Below are the code and all the weights of a small trained network. Each question names an input and a target symbol and asks about switching units off, where a switched-off unit gives its printed mean instead of its output.

import numpy as np


def w(rows, s, z=0):
    codes = np.array(rows[::2]) - 128.0
    scale = np.full(codes.shape[1], s)
    scale[-1] = z or s
    return codes * scale


def f(y):
    return y / 2 * (1 + np.tanh(0.7978845608 * (y + 0.044715 * y**3)))


def softmax(a):
    e = np.exp(a - a.max(-1, keepdims=True))
    return e / e.sum(-1, keepdims=True)


def log_softmax(a):
    a = a - a.max(-1, keepdims=True)
    return a - np.log(np.exp(a).sum(-1, keepdims=True))


def net(x, mask):
    ids = ['αγδεζηλξπστφψω'.index(c) for c in x.split()]
    T = len(ids)
    res = E[ids] + P[:T]
    u = 0
    for l in range(2):
        q, k, v = (res @ M[l].T for M in (Q, K, V))
        z = softmax(np.where(np.tri(T) > 0, q @ k.T / 3**0.5, -1e9)) @ v
        res = res + np.where(mask[u], z, O[l][:, -1]) @ O[l][:, :-1]
        u += 1
        y = f(res @ A[l][:, :-1].T + A[l][:, -1])
        res = res + np.where(mask[u : u + 12], y, B[l][:, -1]) @ B[l][:, :-1]
        u += 12
    return log_softmax(res[-1] @ U[:, :-1].T + U[:, -1])


Q, K, V, O, A, B = {}, {}, {}, {}, {}, {}
E = w([
[162,132,203,115],'α',
[143,181,104,133],'γ',
[112,128,90,114],'δ',
[143,134,158,82],'ε',
[84,122,135,133],'ζ',
[119,151,115,112],'η',
[135,124,106,88],'λ',
[153,91,168,126],'ξ',
[127,105,128,93],'π',
[121,186,168,58],'σ',
[101,126,43,94],'τ',
[72,78,141,174],'φ',
[120,135,161,71],'ψ',
[128,251,101,69],'ω',
],0.019)
P = w([
[252,216,70,255],'0',
[102,47,142,155],'1',
[68,162,180,113],'2',
[218,108,99,68],'3',
[103,49,130,165],'4',
[56,148,180,118],'5',
[217,101,129,84],'6',
[104,46,115,164],'7',
[39,153,190,127],'8',
[221,147,65,16],'9',
[102,50,116,168],'10',
[50,152,215,130],'11',
[164,122,26,95],'12',
],0.0078)
Q[0] = w([
[101,163,136,52],'0.h1',
[177,187,107,124],'0.h1',
[254,146,138,8],'0.h1',
],0.0097)
K[0] = w([
[189,189,59,119],'0.h1',
[120,208,255,149],'0.h1',
[238,232,151,235],'0.h1',
],0.008)
V[0] = w([
[162,199,145,160],'0.h1',
[76,255,214,141],'0.h1',
[146,196,169,34],'0.h1',
],0.0073)
O[0] = w([
[104,211,139,135,251],'0.h1',
[131,143,254,176,205],'0.h1',
[184,193,166,47,244],'0.h1',
],0.0088,0.0019)
A[0] = w([
[169,161,140,186,52],'0.n1',
[189,107,112,245,54],'0.n2',
[73,107,134,189,7],'0.n3',
[156,95,154,111,28],'0.n4',
[113,56,160,165,109],'0.n5',
[237,122,138,70,225],'0.n6',
[67,124,116,33,187],'0.n7',
[239,173,100,52,125],'0.n8',
[195,153,90,212,215],'0.n9',
[127,140,108,156,26],'0.n10',
[142,13,169,108,96],'0.n11',
[131,123,109,127,1],'0.n12',
],0.012,0.006)
B[0] = w([
[113,78,195,83,126],'0.n1',
[76,107,173,14,131],'0.n2',
[144,134,169,186,127],'0.n3',
[99,189,170,165,115],'0.n4',
[123,187,97,160,141],'0.n5',
[19,132,87,125,254],'0.n6',
[188,116,214,152,238],'0.n7',
[2,90,176,188,237],'0.n8',
[60,73,147,68,152],'0.n9',
[66,118,101,76,111],'0.n10',
[61,209,120,94,154],'0.n11',
[48,172,92,147,109],'0.n12',
],0.0099,0.0083)
Q[1] = w([
[162,253,93,27],'1.h1',
[68,41,111,79],'1.h1',
[74,70,99,70],'1.h1',
],0.0074)
K[1] = w([
[206,124,82,227],'1.h1',
[129,45,102,1],'1.h1',
[114,106,56,9],'1.h1',
],0.0078)
V[1] = w([
[81,194,171,220],'1.h1',
[179,183,144,10],'1.h1',
[108,89,209,143],'1.h1',
],0.011)
O[1] = w([
[156,186,91,103,207],'1.h1',
[141,124,190,75,72],'1.h1',
[246,169,159,184,251],'1.h1',
],0.011,0.015)
A[1] = w([
[131,117,127,68,58],'1.n1',
[88,161,78,7,44],'1.n2',
[146,154,131,125,128],'1.n3',
[133,72,130,178,50],'1.n4',
[177,81,142,151,28],'1.n5',
[106,166,175,88,3],'1.n6',
[57,200,167,106,159],'1.n7',
[90,132,90,143,41],'1.n8',
[91,63,151,107,55],'1.n9',
[219,145,155,123,130],'1.n10',
[107,79,156,170,54],'1.n11',
[122,82,122,151,15],'1.n12',
],0.012,0.0049)
B[1] = w([
[186,159,121,254,123],'1.n1',
[109,78,79,128,128],'1.n2',
[124,91,94,75,173],'1.n3',
[140,143,45,124,135],'1.n4',
[157,171,94,94,140],'1.n5',
[177,154,112,206,145],'1.n6',
[172,96,82,67,198],'1.n7',
[86,167,167,202,137],'1.n8',
[211,183,83,101,141],'1.n9',
[68,100,144,133,252],'1.n10',
[168,61,83,121,145],'1.n11',
[141,171,76,105,127],'1.n12',
],0.009,0.016)
U = w([
[167,201,133,82,114],'α',
[164,103,134,196,141],'γ',
[118,229,108,92,2],'δ',
[11,150,127,211,78],'ε',
[131,170,145,231,70],'ζ',
[69,102,110,154,135],'η',
[242,47,130,156,128],'λ',
[196,49,73,77,128],'ξ',
[49,200,139,99,201],'π',
[100,116,201,99,215],'σ',
[55,132,55,43,115],'τ',
[110,96,191,136,247],'φ',
[122,191,240,168,104],'ψ',
[143,165,253,139,122],'ω',
],0.0065,0.0052)

Each question gives the input, a string of symbols that net reads in full, and the target symbol t.
The units are the heads (3 rows each of Q, K, V and O) and the neurons (one row each of A and B). Each row of codes is followed by its name. A weight is (code - 128) times the scale printed after its matrix; where a second scale follows, it is the last column's (O, A, B and U).
mask holds one flag per unit, layer by layer, with each layer's heads first. A switched-off unit (its flag False) gives its mean, the last column of its rows in O or B, instead of its output. The means were averaged over made-up inputs and are rounded, as every weight is.
A unit's drop is (log p(t) with every unit on - log p(t) with that unit switched off) / (log p(t) with every unit on - log p(t) with every unit switched off).
The circuit of an input: a set's keep is (log p(t) with only the set's units on - log p(t) with every unit switched off) / (log p(t) with every unit on - log p(t) with every unit switched off). Starting from the 12 units with the biggest drops (on a tie, the unit counted first), units are removed one at a time, each time the one whose removal leaves the highest keep (on an exact tie, the one counted first), for as long as the keep stays at least 0.8.
circuit, biggest first: the units of the circuit, biggest drop first
most important unit: the unit with the biggest drop
k most important neurons: the k neurons with the biggest drops, biggest first
k most important neurons of layer l: the k neurons of layer l with the biggest drops, biggest first
input τ φ τ δ ζ ω ζ α λ λ, target τ: circuit, biggest first	[1.h1, 0.n6]
input τ ε ω π, target τ: 2 most important neurons	[0.n9, 0.n6]
input τ η η ε λ α γ, target τ: most important unit	0.n9
input λ φ ω λ ω ζ λ, target ε: circuit, biggest first	[0.n8, 1.h1, 0.n6]
input λ τ τ ζ ω ε ε ζ π φ φ, target ε: circuit, biggest first	[0.h1, 1.h1, 1.n8]
input ξ ξ π π α γ γ, target λ: 2 most important neurons of layer 0	[0.n2, 0.n9]
input ζ λ δ ψ ξ, target τ: 4 most important neurons	[0.n11, 0.n8, 0.n7, 0.n5]
input ζ ζ δ ζ ξ, target τ: 3 most important neurons of layer 0	[0.n11, 0.n8, 0.n5]
input γ τ ω τ ψ γ τ δ π σ, target ω: 3 most important neurons	[0.n8, 0.n9, 0.n2]
input φ σ ζ ω λ σ π λ α ω ω σ, target α: circuit, biggest first	[1.n7, 0.h1, 1.h1, 0.n8]
input λ γ γ τ, target ε: circuit, biggest first	[1.h1, 0.n8, 1.n8]
input ξ δ λ φ ψ π ψ σ ω, target α: circuit, biggest first	[1.n7, 0.h1]
input α ω γ, target α: circuit, biggest first	[1.h1, 0.h1]
input λ λ λ ε, target ε: 3 most important neurons of layer 0	[0.n8, 0.n6, 0.n9]
input ξ ψ ζ σ η φ, target ζ: circuit, biggest first	[0.n6, 1.h1, 0.n8, 1.n7]
input λ γ ζ δ δ α τ ξ γ ω, target ε: circuit, biggest first	[0.n8]
input ξ δ γ δ, target λ: circuit, biggest first	[1.h1, 0.n2, 0.n9, 0.n11]
input δ σ λ φ λ τ α, target ξ: 3 most important neurons of layer 0	[0.n9, 0.n8, 0.n2]
input η γ ψ, target ω: 3 most important neurons	[0.n6, 0.n7, 0.n9]
input τ σ ζ σ, target τ: circuit, biggest first	[1.h1, 0.h1]
input α ζ ε ω λ λ ε, target ψ: 4 most important neurons of layer 0	[0.n9, 0.n8, 0.n1, 0.n2]
input δ λ ζ γ π δ γ ψ γ π, target ξ: most important unit	1.h1
input λ ζ λ φ λ ζ δ φ ζ α ζ α α, target ε: 3 most important neurons of layer 0	[0.n8, 0.n6, 0.n7]
input α γ δ τ π η ω λ λ σ, target ψ: circuit, biggest first	[0.n8, 0.h1, 0.n7]
